In the rows, zero is written as 128.
Facts:
bakler: δ 255; π ropli
batri: δ 504; ψ buklon
bigi: δ 571; ψ nefas
bomen: δ 255; ψ bufil
bragra: δ 594; ψ laturil
brisam: ψ druklo
briski: δ 594; ψ grasesam
brokla: δ 594
bufil: δ 569
buklon: δ 13; π furis
daklis: δ 571
dibral: δ 569; ψ giklila
drekel: δ 504; ψ vises
driklom: ψ kigra
druklo: ψ zuta
duflok: δ 569; ψ grovok
feklin: δ 569; ψ ketro
fenir: ψ saklu; π livem
fudrok: δ 255; ψ zeflas
fufis: δ 700; ψ fenir
fugik: δ 255; ψ vonum
furis: δ 504
gatrabes: δ 569; ψ brokla
gedok: δ 571
geses: δ 700
giklila: δ 700
gistek: δ 569; ψ ropli
goklil: δ 569; ψ niven
graplom: ψ riplon
grasesam: δ 255; π nakil
greplim: δ 571; ψ sabe
grestafek: δ 569
grigi: δ 571; ψ klidri
gripa: δ 504; ψ zefek
grizo: ψ skeflam
grostel: δ 700; ψ trozis; π bakler
grovok: ψ grizo
ketro: ψ tobrigre; π vises
kigra: δ 594
klidri: δ 504; ψ bomen
konas: δ 594
laturil: δ 569; ψ zuli
momu: δ 594; ψ grestafek
mupi: δ 569; ψ furis
nakil: δ 569; ψ bakler
nefas: δ 594
neklis: δ 594; ψ zitro
niven: δ 571; ψ plikestas
pepla: ψ puflir
piga: δ 594; ψ skaskal
plifek: δ 594; ψ ruris
plikestas: ψ daklis
plomuma: δ 504; ψ pepla
puflir: δ 504
riplon: δ 700; π grestafek
ropli: δ 571; ψ steflok
ruris: δ 569
sabe: δ 504; ψ geses; π brokla
skaskal: δ 571; π stoskem
skeflam: ψ soflas
skepla: δ 504
skibros: ψ livem
soflas: ψ graplom
steflok: δ 255; ψ brisam; π bomen
stestu: δ 571
stetin: δ 569; ψ stestu
stoskem: δ 13; ψ dibral; π grostel
sulus: δ 569
tobrigre: δ 13; ψ gripa; π zuta
trozis: δ 569
trudo: δ 569; ψ skibros
veres: δ 569; ψ batri
vibrak: δ 504; ψ nakil; π bigi
vises: δ 569; ψ brogru; π veres
zefek: δ 594; π steflok
zeflas: ψ plifek
zitro: δ 569; ψ greplim
zuli: ψ mupi
zuta: ψ neklis

Known rows:
pepla: [165 157 147  91 163 188 136 118 116 119 139 115 131 109 140 102 132 142
 137 162 142 118 102  68 123 114 147]
grasesam: [178 157 145  88 142 173 157 131 124 133 161 103 104  98 150  91 144 130
 164 155 145 134  98  65 103  91 158]
ropli: [155 171 132 109 156 173 134 149  81 167 127 152 112 125 127 131 146 160
  90 165 191 109 123  61 120  91 154]
gatrabes: [166 127 149 117 145 216 157 107  99 128 182 134 140 114 112 107 109 170
 150 194 128 117 109  80 119 102 122]
puflir: [175 139 128 129 141 194 109 111 113  83 162  88 139 113 145 116 133 145
 153 162 150 114 105 104 115 115 126]
fudrok: [171 163 153  84 149 187 175 128 121 130 162 106 111 112 143  77 137 134
 166 169 154 115  91  65 102 102 166]
laturil: [174 120 151 115 138 210 152 104  93 127 181 129 142 108 113 115 117 157
 152 190 124 127 103  75 120 101 113]
vises: [171 123 147 118 142 209 148 107  99 131 182 131 138 108 116 115 115 167
 152 187 124 127 109  80 119  98 118]
bigi: [150 169 147  90 165 194 158 123 125 146 127 142 149 125 113 107 142 144
 115 164 159 129  98  64 127 117 149]
driklom: [161 161 150  91 165 194 145 119 114 118 141 119 132 115 136  94 128 145
 136 168 146 109 100  68 123 118 153]
zuli: [170 156 152  88 162 191 138 114 113 118 138 113 132 108 140 105 135 138
 140 164 144 121  97  66 126 117 145]
saklu: [170 154 143  92 159 182 128 118 117 121 139 113 127 102 143 109 137 139
 137 154 138 129 104  67 123 109 143]
gedok: [155 165 143  93 161 186 148 124 126 149 127 141 145 119 117 114 146 142
 114 158 155 139 101  63 127 111 145]
skeflam: [121 165 117  96 168 188 121 129 142 127 155 123 134  98 138  73 119 156
 127 137 120 110 119  75 107  98 152]
momu: [162 200 162  52 184 161 153 144 130 135 105 128 118 103 143  70 145 120
 143 148 166 118  89  40 113 116 190]
plomuma: [165 146 134 128 149 207 127 112 111  79 163  93 145 125 136 101 124 152
 152 176 158  95 100 104 115 123 135]
fenir: [165 157 147  91 162 188 136 118 116 120 139 116 130 108 140 102 132 142
 137 161 143 118 102  67 123 113 148]
nakil: [171 123 147 118 141 210 148 106 100 130 182 131 137 108 116 115 114 167
 151 187 124 127 110  80 119  98 118]
zefek: [176 190 161  49 171 148 136 141 126 134 104 121 118  88 148  84 158 100
 144 137 156 138  85  34 113 109 173]
konas: [166 198 158  53 180 154 144 144 132 137 104 126 115  96 147  78 149 118
 142 141 161 127  93  40 113 110 186]

Rows:
No name comes twice in this set of rows, the named rows included.
[169 197 161  52 180 157 146 141 131 136 104 123 117  94 147  79 151 115
 145 142 162 129  89  38 112 114 184] : plifek
[171 158 154  88 168 193 140 113 117 121 138 111 130 107 141 109 133 146
 142 165 146 124  98  70 125 118 149] : ketro
[158 165 146  90 162 189 151 121 126 148 126 137 147 118 117 116 148 139
 117 158 155 141  98  62 128 112 143] : niven
[163 161 142  90 158 182 141 120 126 151 126 136 144 111 121 124 152 136
 117 151 151 151 100  61 128 107 138] : daklis
[183 167 125 125 155 151 158 148 128 136 113 160 120 144 116 112 140 150
 100 179 144 136 135  59 135 114 163] : greplim
[176 124 153 117 147 215 151 100 102 132 180 126 137 106 119 123 115 170
 157 190 127 132 108  82 120 101 119] : mupi
[153 169 149  89 165 196 160 121 124 146 127 140 150 125 113 109 143 142
 116 166 160 130  95  62 127 117 147] : grigi
[163 133 136 136 140 202 143 132  52 147 184 146 105 118 124 124 109 190
 126 202 165  85 130  77 110  82 134] : gistek
[177 160 141 101 137 164 149 159  85 151 160 121  76 117 157  95 139 151
 141 167 183  92 118  68  98  74 174] : steflok
[194 187 153  70 168 124 138 170 131 137  92 146  95 129 148  71 143 131
 127 154 163 113 120  47 123  99 203] : neklis
[183 146 145 102 149 166 119 147  99 132 132 135 105 136 147 101 127 161
 117 167 161  92 126  77 130  92 163] : druklo
[128 137 128 137 158 216 148 117 125 138 198 151 138 110 115  80  86 179
 139 148 101 105 114  91  94  91 119] : duflok

Now the same elements, written a new way:
Known rows:
zuta: [124 132 120 128 150 122 121 136 119 142 128 120 108 109 119 124 130 125
 122 126 134 121 111 121 115 129 127 123 127 120 119 119 131 143 120 115
 117 129 126 125 145]
druklo: [123 141 120 128 148 122 121 134 118 138 132 120 108 109 121 125 127 125
 124 117 127 120 111 121 114 124 128 122 126 122 119 119 128 138 119 116
 118 128 126 126 132]
neklis: [144 121 124 128 158 132 119 118 118 150 120 122 117 109 120 122 146 124
 121 132 143 121 112 121 115 124 128 122 127 118 120 116 132 128 120 120
 143 128 126 127 135]
ketro: [123 138 137 126 120 123 120 131 131 120 124 128 108 125 122 134 125 129
 123 140 123 129 124 121 121 119 127 133 128 130 120 117 127 124 131 123
 110 124 126 126 129]
goklil: [123 118 153 128 122 132 147 122 120 121 126 124 169 109 149 123 124 127
 126 113 135 136 126 155 147 145 127 134 126 138 150 138 119 124 119 125
 127 131 126 125 120]
ropli: [134 169 124 126 149 128 117 118 135 140 156 121 130 125 122 122 125 129
 122 112 122 121 111 123 115 118 130 123 131 117 119 128 130 128 120 117
 161 127 127 125 121]
soflas: [128 118 120 125 148 124 122 127 146 120 123 131 109 160 120 128 125 124
 138 111 122 122 140 121 115 134 130 124 128 122 126 121 143 124 135 116
 153 129 141 141 144]
giklila: [124 119 123 136 127 123 121 147 131 121 143 129 148 110 143 144 126 125
 137 113 134 141 174 122 161 127 129 123 124 139 124 154 119 131 141 124
 110 126 126 129 158]
dibral: [123 117 139 128 126 130 146 124 121 123 121 127 175 108 150 122 124 124
 130 113 133 135 132 147 142 149 127 131 125 138 140 148 119 124 119 137
 123 137 126 125 120]
grovok: [124 117 120 128 145 125 121 152 140 126 121 123 115 171 121 132 126 128
 146 112 124 121 136 121 118 124 135 140 148 124 133 135 146 123 133 116
 143 124 129 133 131]
gedok: [140 130 121 128 126 133 137 127 124 139 126 122 109 133 120 124 126 144
 123 116 124 121 128 128 118 118 127 132 133 118 120 122 136 123 120 142
 134 124 126 125 118]
drekel: [123 139 125 128 118 125 119 127 136 128 120 128 111 141 120 124 126 127
 121 175 122 126 115 121 120 119 128 124 132 124 132 117 145 123 136 115
 130 125 126 127 126]
puflir: [124 137 120 127 120 124 119 131 136 132 121 136 110 155 119 140 128 124
 123 187 122 126 122 122 117 119 128 123 129 124 121 116 131 124 134 127
 119 124 128 133 124]
stetin: [123 118 149 127 125 129 145 122 120 122 125 124 171 109 147 123 125 126
 127 113 135 134 126 154 145 147 128 133 127 137 149 140 119 124 119 125
 130 132 126 125 120]
klidri: [123 139 121 128 118 125 119 129 136 130 121 132 111 147 120 130 127 125
 122 182 122 127 119 121 118 119 127 124 130 125 124 117 137 124 135 120
 123 124 126 129 125]
grigi: [134 131 126 128 121 137 140 126 123 135 133 121 107 127 120 122 125 154
 121 113 125 121 125 135 121 118 127 137 134 119 125 117 142 124 121 133
 136 124 126 125 119]
skaskal: [144 129 120 128 128 133 137 130 125 141 121 123 111 140 120 131 126 139
 125 118 123 121 134 124 116 119 127 130 131 117 119 128 130 124 120 157
 128 125 126 126 118]
furis: [123 146 123 127 120 125 122 127 135 126 121 142 111 154 120 141 125 125
 126 202 122 132 118 122 117 119 128 123 132 124 120 115 129 124 133 138
 112 124 126 127 121]
sulus: [123 117 138 128 129 128 146 123 120 123 121 126 177 109 149 121 125 124
 131 114 133 133 129 146 140 151 127 130 125 137 140 149 119 123 119 134
 125 138 126 125 120]
nefas: [146 122 121 127 127 134 127 119 124 129 122 133 113 136 119 126 130 125
 131 124 124 134 118 121 119 118 128 124 126 127 121 117 123 125 123 142
 129 125 127 125 119]

Rows:
No name comes twice in this set of rows, the named rows included.
[123 118 132 134 156 122 122 128 158 124 157 119 196 110 136 140 149 126
 154 133 152 122 156 123 144 156 127 123 124 122 123 157 119 169 142 116
 123 138 129 125 184] : geses
[126 118 120 127 147 125 123 135 143 121 122 128 108 165 119 130 125 124
 141 111 122 120 138 121 116 129 131 127 134 123 129 125 145 124 134 117
 149 126 135 137 139] : skeflam
[125 118 120 128 146 125 121 144 141 123 122 124 110 168 120 131 124 125
 144 112 123 120 137 121 116 126 133 134 142 125 131 130 145 124 133 116
 146 124 132 135 135] : grizo
[123 120 174 129 124 131 165 119 119 120 129 129 168 109 147 123 127 130
 131 114 138 142 119 146 148 145 127 132 129 135 146 141 119 124 120 132
 116 130 126 126 119] : feklin
[123 152 122 128 146 122 122 129 121 132 137 119 110 110 121 126 126 125
 123 115 123 121 112 121 115 122 129 123 126 125 120 119 126 134 120 116
 123 129 125 125 121] : brisam

The same elements again, as new rows of numbers:
Known rows:
greplim: [140 131 165 126  79 169  48 160 142 138  93 162]
gatrabes: [100 147 113 120 126 202 103  91 120 130 125 153]
bakler: [169 128 201 125 156  91 176 149 129 124 200 137]
soflas: [114 169  78 136 148  49  52 142 132 130 166 122]
bomen: [158  86 188 123 127  37 149 120 139 137 191 154]
konas: [126 126 106 161 127 148 164 144 122 123 117  93]
neklis: [127 164 156 153  68 139 101 147 148 134  60 102]
riplon: [165 140 123 125 164 166 140 148 143 134 231 141]
brisam: [145 157 146 119 151  93 161 102 155 145  61  93]
vonum: [139 126 143 139 145 137 166 148 124 124 143 121]
grostel: [166 123 117 115 131 140 117 125 153 139 207 142]
trozis: [103 150 128 130 149 238 142 110 111 125 137 153]
buklon: [123 104 122 114 151  96 197 188 133 122 116 121]
vibrak: [111 118 149 124 115  38 144 142 122 120  80 113]
bigi: [142 114 106 118 136 142  93 130 132 136 110 139]
livem: [140 124 142 139 144 135 165 148 124 125 144 120]
stetin: [ 98 147 114 121 125 202 104  91 120 131 124 153]
stestu: [144 118 122 128 160 183 133 148 123 131 123 138]
zeflas: [126  80 127 136 111  74 133 114 135 137 134 138]
zefek: [144 137  77 157 120 149 178 144 115 113 110  97]

Rows:
No name comes twice in this set of rows, the named rows included.
[121 145  93 134 136  59  74 135 133 131 157 125] : grovok
[100 177 181 126  70 227  59 121 134 135  96 172] : zitro
[112 132 197 132  78  65 119 169 127 120  73 132] : sabe
[114 116 184 125 143  95 169 164 110 108 110  92] : furis
[168 126 186 115 132  54 135 132 139 129 185 137] : fugik
[ 92 123 149  95 120 232  51  90 112 117 160 103] : mupi
[146 167 162 121 134 104 147 116 156 143  63 100] : druklo
[119  99 105 103 124  52 148 165 143 128 101 122] : stoskem
[157 145  76 111  95  36 177 140 106  99  61 124] : gripa
[145 125 105 111 160 130 120 102 144 147  72 121] : ropli
[175 150 191 105 165  41 175  99 156 144 129 111] : steflok
[120 112 102 143  99 119 103 123 128 123 116  78] : bragra
[173 127  11  86  92  45 186 159 125 101  78 136] : tobrigre
[ 95 131 114 122 120 189 101  84 121 134 126 160] : goklil
[122 159  93 134 144  68  76 140 131 129 156 120] : graplom

